Below is a small trained network, with its code and all its weights. Each question gives an input and a target symbol and asks what happens when units are switched off, that is, made to give their printed mean instead of their output.

import numpy as np


def w(rows, s, z=0):
    codes = np.array(rows[::2]) - 128.0
    scale = np.full(codes.shape[1], s)
    scale[-1] = z or s
    return codes * scale


def norm(h):
    return h / np.sqrt((h * h).mean(-1, keepdims=True) + 1e-5)


def softmax(a):
    e = np.exp(a - a.max(-1, keepdims=True))
    return e / e.sum(-1, keepdims=True)


def log_softmax(a):
    a = a - a.max(-1, keepdims=True)
    return a - np.log(np.exp(a).sum(-1, keepdims=True))


def net(x, mask):
    ids = ['ΓΛΣεηφ'.index(c) for c in x.split()]
    T = len(ids)
    res = E[ids] + P[:T]
    u = 0
    for l in range(3):
        r = norm(res)
        for j in range(2):
            rows = slice(4 * j, 4 * j + 4)
            q, k, v = (r @ M[l][rows].T for M in (Q, K, V))
            z = softmax(np.where(np.tri(T) > 0, q @ k.T / 4**0.5, -1e9)) @ v
            o = O[l][rows]
            res = res + np.where(mask[u + j], z, o[:, -1]) @ o[:, :-1]
        u += 2
    return log_softmax(norm(res)[-1] @ U[:, :-1].T + U[:, -1])


Q, K, V, O = {}, {}, {}, {}
E = w([
[141,51,62],'Γ',
[10,97,112],'Λ',
[110,32,146],'Σ',
[147,127,90],'ε',
[97,121,90],'η',
[162,38,141],'φ',
],0.013)
P = w([
[157,245,140],'0',
[61,211,98],'1',
[67,190,121],'2',
[218,78,53],'3',
[178,182,193],'4',
[124,86,135],'5',
[141,81,110],'6',
],0.011)
Q[0] = w([
[225,4,166],'L0H1',
[60,177,50],'L0H1',
[163,161,243],'L0H1',
[1,163,100],'L0H1',
[61,102,116],'L0H2',
[186,236,70],'L0H2',
[75,149,148],'L0H2',
[76,226,87],'L0H2',
],0.0094)
K[0] = w([
[217,115,245],'L0H1',
[146,107,80],'L0H1',
[80,234,200],'L0H1',
[30,211,172],'L0H1',
[116,177,182],'L0H2',
[69,93,161],'L0H2',
[197,129,140],'L0H2',
[99,162,156],'L0H2',
],0.012)
V[0] = w([
[20,225,94],'L0H1',
[252,49,145],'L0H1',
[168,101,108],'L0H1',
[84,91,147],'L0H1',
[143,223,38],'L0H2',
[65,163,139],'L0H2',
[210,123,91],'L0H2',
[147,121,82],'L0H2',
],0.011)
O[0] = w([
[156,59,72,27],'L0H1',
[91,87,68,229],'L0H1',
[134,141,192,177],'L0H1',
[254,209,74,134],'L0H1',
[170,65,67,251],'L0H2',
[169,164,151,102],'L0H2',
[106,33,54,196],'L0H2',
[221,113,99,181],'L0H2',
],0.0073,0.0032)
Q[1] = w([
[143,153,183],'L1H1',
[154,111,106],'L1H1',
[118,165,189],'L1H1',
[138,177,146],'L1H1',
[48,9,111],'L1H2',
[109,75,37],'L1H2',
[62,35,126],'L1H2',
[169,182,16],'L1H2',
],0.012)
K[1] = w([
[102,197,137],'L1H1',
[2,101,105],'L1H1',
[223,121,76],'L1H1',
[190,87,122],'L1H1',
[114,105,80],'L1H2',
[121,104,48],'L1H2',
[217,45,57],'L1H2',
[153,235,186],'L1H2',
],0.01)
V[1] = w([
[57,119,168],'L1H1',
[133,83,99],'L1H1',
[254,235,123],'L1H1',
[148,79,112],'L1H1',
[177,96,195],'L1H2',
[113,151,117],'L1H2',
[59,80,111],'L1H2',
[178,101,47],'L1H2',
],0.012)
O[1] = w([
[101,128,190,110],'L1H1',
[97,151,171,178],'L1H1',
[170,129,98,52],'L1H1',
[102,247,123,171],'L1H1',
[121,154,126,99],'L1H2',
[148,162,146,117],'L1H2',
[166,157,95,154],'L1H2',
[82,161,192,254],'L1H2',
],0.011,0.008)
Q[2] = w([
[110,2,57],'L2H1',
[25,38,112],'L2H1',
[9,82,124],'L2H1',
[60,50,156],'L2H1',
[213,174,198],'L2H2',
[131,229,145],'L2H2',
[108,135,38],'L2H2',
[142,164,104],'L2H2',
],0.0077)
K[2] = w([
[175,155,32],'L2H1',
[173,113,131],'L2H1',
[104,100,58],'L2H1',
[143,77,210],'L2H1',
[136,198,141],'L2H2',
[137,62,52],'L2H2',
[182,95,254],'L2H2',
[110,110,130],'L2H2',
],0.0095)
V[2] = w([
[167,142,88],'L2H1',
[139,120,85],'L2H1',
[116,182,125],'L2H1',
[148,68,162],'L2H1',
[133,4,150],'L2H2',
[67,139,143],'L2H2',
[91,62,123],'L2H2',
[72,111,146],'L2H2',
],0.019)
O[2] = w([
[92,171,83,85],'L2H1',
[46,151,90,130],'L2H1',
[167,70,85,189],'L2H1',
[168,208,251,25],'L2H1',
[209,208,163,27],'L2H2',
[189,56,64,252],'L2H2',
[254,192,83,171],'L2H2',
[192,108,99,223],'L2H2',
],0.0086,0.0039)
U = w([
[187,90,34,253],'Γ',
[116,52,147,197],'Λ',
[81,147,113,39],'Σ',
[233,2,144,41],'ε',
[206,158,121,76],'η',
[111,37,65,26],'φ',
],0.0096,0.0071)

Each question gives the input, a string of symbols that net reads in full, and the target symbol t.
The units are the heads (4 rows each of Q, K, V and O). Each row of codes is followed by its name. A weight is (code - 128) times the scale printed after its matrix; where a second scale follows, it is the last column's (O and U).
mask holds one flag per head, layer by layer. A switched-off head (its flag False) gives its mean, the last column of its rows in O, instead of its output. The means were averaged over made-up inputs and are rounded, as every weight is.
A unit's drop is (log p(t) with every unit on - log p(t) with that unit switched off) / (log p(t) with every unit on - log p(t) with every unit switched off).
The circuit of an input: a set's keep is (log p(t) with only the set's units on - log p(t) with every unit switched off) / (log p(t) with every unit on - log p(t) with every unit switched off). Starting from all 6 units, units are removed one at a time, each time the one whose removal leaves the highest keep (on an exact tie, the one counted first), for as long as the keep stays at least 0.8.
circuit, biggest first: the units of the circuit, biggest drop first
unit that matters most: the unit with the biggest drop
which heads matter: for each layer, one digit per head in row order, 1 if its drop is at least 0.15 and else 0, layers parted by /
drop when u is switched off: that unit's drop, to one decimal
input Λ Σ ε Λ ε φ ε, target Σ: circuit, biggest first : [L1H1, L0H2, L0H1, L2H2]
input Σ φ φ Γ ε Γ, target η: which heads matter : 01 / 11 / 01
input Γ ε ε Γ Σ, target Γ: unit that matters most : L1H1
input φ φ Γ η, target ε: which heads matter : 10 / 10 / 11
input Σ ε φ, target η: which heads matter : 01 / 10 / 00
input φ Σ φ, target ε: circuit, biggest first : [L2H2, L1H1, L0H1]
input Γ Γ Σ, target Γ: which heads matter : 11 / 10 / 01
input Λ ε ε φ ε, target Σ: which heads matter : 11 / 10 / 01
input φ φ ε Γ φ Λ η, target ε: which heads matter : 00 / 10 / 11
input φ ε ε, target ε: circuit, biggest first : [L1H1, L0H1, L2H2]
input φ Σ Σ, target ε: circuit, biggest first : [L1H1, L2H2, L0H1]
input Λ Σ φ, target Σ: circuit, biggest first : [L2H2, L1H1, L0H2, L0H1]
input Σ φ η Σ Λ φ Σ, target η: which heads matter : 01 / 10 / 01
input φ Σ Γ, target ε: circuit, biggest first : [L1H1, L0H1, L2H1]
input φ η φ Γ, target ε: circuit, biggest first : [L1H1, L2H2, L0H1, L2H1]
input Σ Σ Σ ε φ φ ε, target η: unit that matters most : L0H2
input Λ Λ φ Σ Γ η, target Σ: circuit, biggest first : [L1H1, L0H2, L0H1, L2H1]
input Λ ε Σ, target Σ: which heads matter : 11 / 11 / 11
input φ Σ η ε Γ ε, target ε: which heads matter : 10 / 10 / 11
input η ε ε φ φ Λ ε, target Λ: circuit, biggest first : [L1H1]
input Σ φ Σ φ Λ, target η: which heads matter : 01 / 10 / 00
input Λ φ φ φ Γ Σ φ, target Σ: drop when L2H2 is switched off : 0.2
input Σ Σ Λ Λ, target η: drop when L1H1 is switched off : 1.0
input η φ Σ η, target Λ: drop when L2H1 is switched off : -0.2
